Here is a tiny trained network, its code and every weight. The questions are about switching its units off for an input and a target symbol, where a switched-off unit gives its printed mean instead of its output.

import numpy as np


def w(rows, s, z=0):
    codes = np.array(rows[::2]) - 128.0
    scale = np.full(codes.shape[1], s)
    scale[-1] = z or s
    return codes * scale


def norm(h):
    return h / np.sqrt((h * h).mean(-1, keepdims=True) + 1e-5)


def f(y):
    return np.maximum(y, 0)


def softmax(a):
    e = np.exp(a - a.max(-1, keepdims=True))
    return e / e.sum(-1, keepdims=True)


def log_softmax(a):
    a = a - a.max(-1, keepdims=True)
    return a - np.log(np.exp(a).sum(-1, keepdims=True))


def net(x, mask):
    ids = ['αβγδεζθλμπτφψ'.index(c) for c in x.split()]
    T = len(ids)
    res = E[ids] + P[:T]
    u = 0
    for l in range(3):
        r = norm(res)
        for j in range(2):
            rows = slice(4 * j, 4 * j + 4)
            q, k, v = (r @ M[l][rows].T for M in (Q, K, V))
            z = softmax(np.where(np.tri(T) > 0, q @ k.T / 4**0.5, -1e9)) @ v
            o = O[l][rows]
            res = res + np.where(mask[u + j], z, o[:, -1]) @ o[:, :-1]
        u += 2
        y = f(norm(res) @ A[l][:, :-1].T + A[l][:, -1])
        res = res + np.where(mask[u : u + 4], y, B[l][:, -1]) @ B[l][:, :-1]
        u += 4
    return log_softmax(norm(res)[-1] @ U[:, :-1].T + U[:, -1])


Q, K, V, O, A, B = {}, {}, {}, {}, {}, {}
E = w([
[100,117,197],'α',
[149,109,85],'β',
[163,67,111],'γ',
[121,118,179],'δ',
[232,219,139],'ε',
[80,227,65],'ζ',
[112,111,188],'θ',
[162,69,123],'λ',
[113,116,195],'μ',
[96,113,197],'π',
[121,111,175],'τ',
[98,70,104],'φ',
[136,2,142],'ψ',
],0.0045)
P = w([
[50,234,239],'0',
[58,231,221],'1',
[55,237,221],'2',
[56,239,218],'3',
[50,244,220],'4',
[38,245,218],'5',
[34,254,225],'6',
],0.00052)
Q[0] = w([
[137,41,139],'0.h0',
[12,173,204],'0.h0',
[36,202,196],'0.h0',
[54,255,162],'0.h0',
[91,56,192],'0.h1',
[162,25,63],'0.h1',
[157,34,20],'0.h1',
[139,189,34],'0.h1',
],0.0066)
K[0] = w([
[147,167,27],'0.h0',
[2,189,150],'0.h0',
[7,179,176],'0.h0',
[44,135,246],'0.h0',
[94,228,44],'0.h1',
[206,127,40],'0.h1',
[208,82,48],'0.h1',
[160,34,177],'0.h1',
],0.0062)
V[0] = w([
[157,110,157],'0.h0',
[183,127,157],'0.h0',
[179,100,156],'0.h0',
[54,152,221],'0.h0',
[158,76,155],'0.h1',
[111,89,253],'0.h1',
[113,107,110],'0.h1',
[56,86,89],'0.h1',
],0.0041)
O[0] = w([
[150,121,69,174],'0.h0',
[139,87,28,158],'0.h0',
[166,123,54,188],'0.h0',
[180,67,174,153],'0.h0',
[210,26,158,202],'0.h1',
[250,62,120,254],'0.h1',
[163,172,138,136],'0.h1',
[208,215,147,138],'0.h1',
],0.0021,0.0018)
A[0] = w([
[113,142,53,125],'0.n0',
[135,137,72,206],'0.n1',
[147,131,70,151],'0.n2',
[165,156,3,255],'0.n3',
],0.0047,0.0021)
B[0] = w([
[4,165,123,171],'0.n0',
[128,193,213,193],'0.n1',
[96,113,216,176],'0.n2',
[105,144,239,255],'0.n3',
],0.0036,0.0031)
Q[1] = w([
[170,97,89],'1.h0',
[96,201,61],'1.h0',
[121,116,220],'1.h0',
[144,193,58],'1.h0',
[78,167,26],'1.h1',
[126,173,59],'1.h1',
[167,64,230],'1.h1',
[112,3,157],'1.h1',
],0.0062)
K[1] = w([
[74,115,52],'1.h0',
[153,31,201],'1.h0',
[184,237,136],'1.h0',
[87,38,224],'1.h0',
[229,136,191],'1.h1',
[196,154,202],'1.h1',
[36,113,19],'1.h1',
[114,130,2],'1.h1',
],0.0054)
V[1] = w([
[56,243,86],'1.h0',
[100,79,143],'1.h0',
[76,30,136],'1.h0',
[236,252,111],'1.h0',
[51,62,70],'1.h1',
[13,90,143],'1.h1',
[46,96,146],'1.h1',
[225,149,209],'1.h1',
],0.0026)
O[1] = w([
[163,124,168,8],'1.h0',
[47,141,100,167],'1.h0',
[57,128,52,172],'1.h0',
[251,107,164,68],'1.h0',
[52,68,63,87],'1.h1',
[115,84,59,173],'1.h1',
[125,71,67,173],'1.h1',
[163,144,203,229],'1.h1',
],0.0035,0.0019)
A[1] = w([
[86,97,192,180],'1.n0',
[241,188,113,145],'1.n1',
[240,92,88,111],'1.n2',
[111,252,153,2],'1.n3',
],0.0037,0.00078)
B[1] = w([
[116,94,132,252],'1.n0',
[255,98,123,141],'1.n1',
[86,222,129,143],'1.n2',
[175,55,196,166],'1.n3',
],0.005,0.003)
Q[2] = w([
[238,230,100],'2.h0',
[235,215,100],'2.h0',
[255,185,87],'2.h0',
[238,136,120],'2.h0',
[234,169,24],'2.h1',
[158,185,56],'2.h1',
[93,72,200],'2.h1',
[39,103,181],'2.h1',
],0.0054)
K[2] = w([
[198,197,233],'2.h0',
[222,210,251],'2.h0',
[205,198,237],'2.h0',
[189,225,152],'2.h0',
[115,102,3],'2.h1',
[158,125,50],'2.h1',
[124,146,199],'2.h1',
[148,54,238],'2.h1',
],0.0047)
V[2] = w([
[117,26,124],'2.h0',
[36,112,111],'2.h0',
[239,14,91],'2.h0',
[205,162,92],'2.h0',
[56,124,97],'2.h1',
[2,240,49],'2.h1',
[96,67,129],'2.h1',
[185,104,167],'2.h1',
],0.0024)
O[2] = w([
[147,57,57,198],'2.h0',
[119,149,83,155],'2.h0',
[184,6,133,140],'2.h0',
[146,93,195,51],'2.h0',
[169,105,199,111],'2.h1',
[184,62,179,3],'2.h1',
[127,95,99,171],'2.h1',
[97,180,110,173],'2.h1',
],0.0025)
A[2] = w([
[138,252,123,62],'2.n0',
[117,194,146,74],'2.n1',
[208,146,155,154],'2.n2',
[86,88,156,250],'2.n3',
],0.0041,0.0024)
B[2] = w([
[203,2,228,134],'2.n0',
[185,80,198,135],'2.n1',
[127,180,55,142],'2.n2',
[146,178,77,254],'2.n3',
],0.0046)
U = w([
[172,56,183,54],'α',
[208,179,58,36],'β',
[230,178,209,240],'γ',
[29,89,40,177],'δ',
[193,60,207,69],'ε',
[187,189,49,121],'ζ',
[30,204,119,133],'θ',
[107,36,61,237],'λ',
[75,175,126,4],'μ',
[83,199,255,238],'π',
[67,84,230,48],'τ',
[58,64,199,68],'φ',
[219,208,95,40],'ψ',
],0.007,0.0039)

Each question gives the input, a string of symbols that net reads in full, and the target symbol t.
The units are the heads (4 rows each of Q, K, V and O) and the neurons (one row each of A and B). Each row of codes is followed by its name. A weight is (code - 128) times the scale printed after its matrix; where a second scale follows, it is the last column's (O, A, B and U).
mask holds one flag per unit, layer by layer, with each layer's heads first. A switched-off unit (its flag False) gives its mean, the last column of its rows in O or B, instead of its output. The means were averaged over made-up inputs and are rounded, as every weight is.
A unit's drop is (log p(t) with every unit on - log p(t) with that unit switched off) / (log p(t) with every unit on - log p(t) with every unit switched off).
The circuit of an input: a set's keep is (log p(t) with only the set's units on - log p(t) with every unit switched off) / (log p(t) with every unit on - log p(t) with every unit switched off). Starting from the 12 units with the biggest drops (on a tie, the unit counted first), units are removed one at a time, each time the one whose removal leaves the highest keep (on an exact tie, the one counted first), for as long as the keep stays at least 0.8.
circuit, biggest first: the units of the circuit, biggest drop first
top k neurons: the k neurons with the biggest drops, biggest first
k most important neurons of layer l: the k neurons of layer l with the biggest drops, biggest first
which heads matter: for each layer, one digit per head in row order, 1 if its drop is at least 0.15 and else 0, layers parted by /
drop of u: that unit's drop, to one decimal
input ζ γ μ μ γ, target π: circuit, biggest first	[0.n3; 0.h0; 0.n1]
input π τ φ θ, target δ: circuit, biggest first	[0.n3; 1.h1]
input γ π φ λ ε τ γ, target γ: which heads matter	11 / 10 / 00
input φ γ λ ε μ, target γ: which heads matter	01 / 10 / 00
input β ζ θ α ψ ψ, target δ: which heads matter	11 / 00 / 00
input π μ δ ζ γ φ λ, target δ: which heads matter	01 / 01 / 00
input τ π μ δ φ β θ, target λ: which heads matter	10 / 10 / 00
input δ ψ π, target λ: 2 most important neurons of layer 0	[0.n3; 0.n1]
input γ δ φ μ, target δ: most important neuron of layer 0	[0.n3]
input φ ζ φ π τ, target δ: circuit, biggest first	[1.h1; 0.n3]
input φ λ δ α, target δ: which heads matter	10 / 10 / 00
input γ ε δ, target γ: which heads matter	00 / 10 / 00
input λ μ δ φ δ α, target δ: circuit, biggest first	[0.n3; 0.n1; 1.h1]
input ε π α ε β μ, target γ: circuit, biggest first	[1.h0; 0.n3]
input δ τ ε φ β θ, target λ: which heads matter	01 / 01 / 00
input μ φ θ, target δ: which heads matter	00 / 10 / 00
input γ τ φ ψ τ, target λ: which heads matter	00 / 00 / 00
input ε ψ λ γ ψ μ, target λ: which heads matter	01 / 01 / 00
input μ φ γ γ γ λ μ, target δ: 2 most important neurons of layer 1	[1.n3; 1.n1]
input φ μ τ π, target δ: 2 most important neurons of layer 0	[0.n1; 0.n3]
input ψ γ γ α, target λ: 3 most important neurons of layer 0	[0.n3; 0.n1; 0.n2]
input δ μ ψ λ ε α, target γ: top neuron	[0.n0]
input τ μ ζ λ, target π: drop of 0.h1	0.6
input τ ψ γ α φ γ, target δ: drop of 1.h0	0.2
input γ π φ γ ζ φ δ, target δ: drop of 1.h1	1.0
input π μ ε θ, target γ: drop of 2.n2	0.1
input ζ γ π γ β δ γ, target π: top neuron	[0.n3]
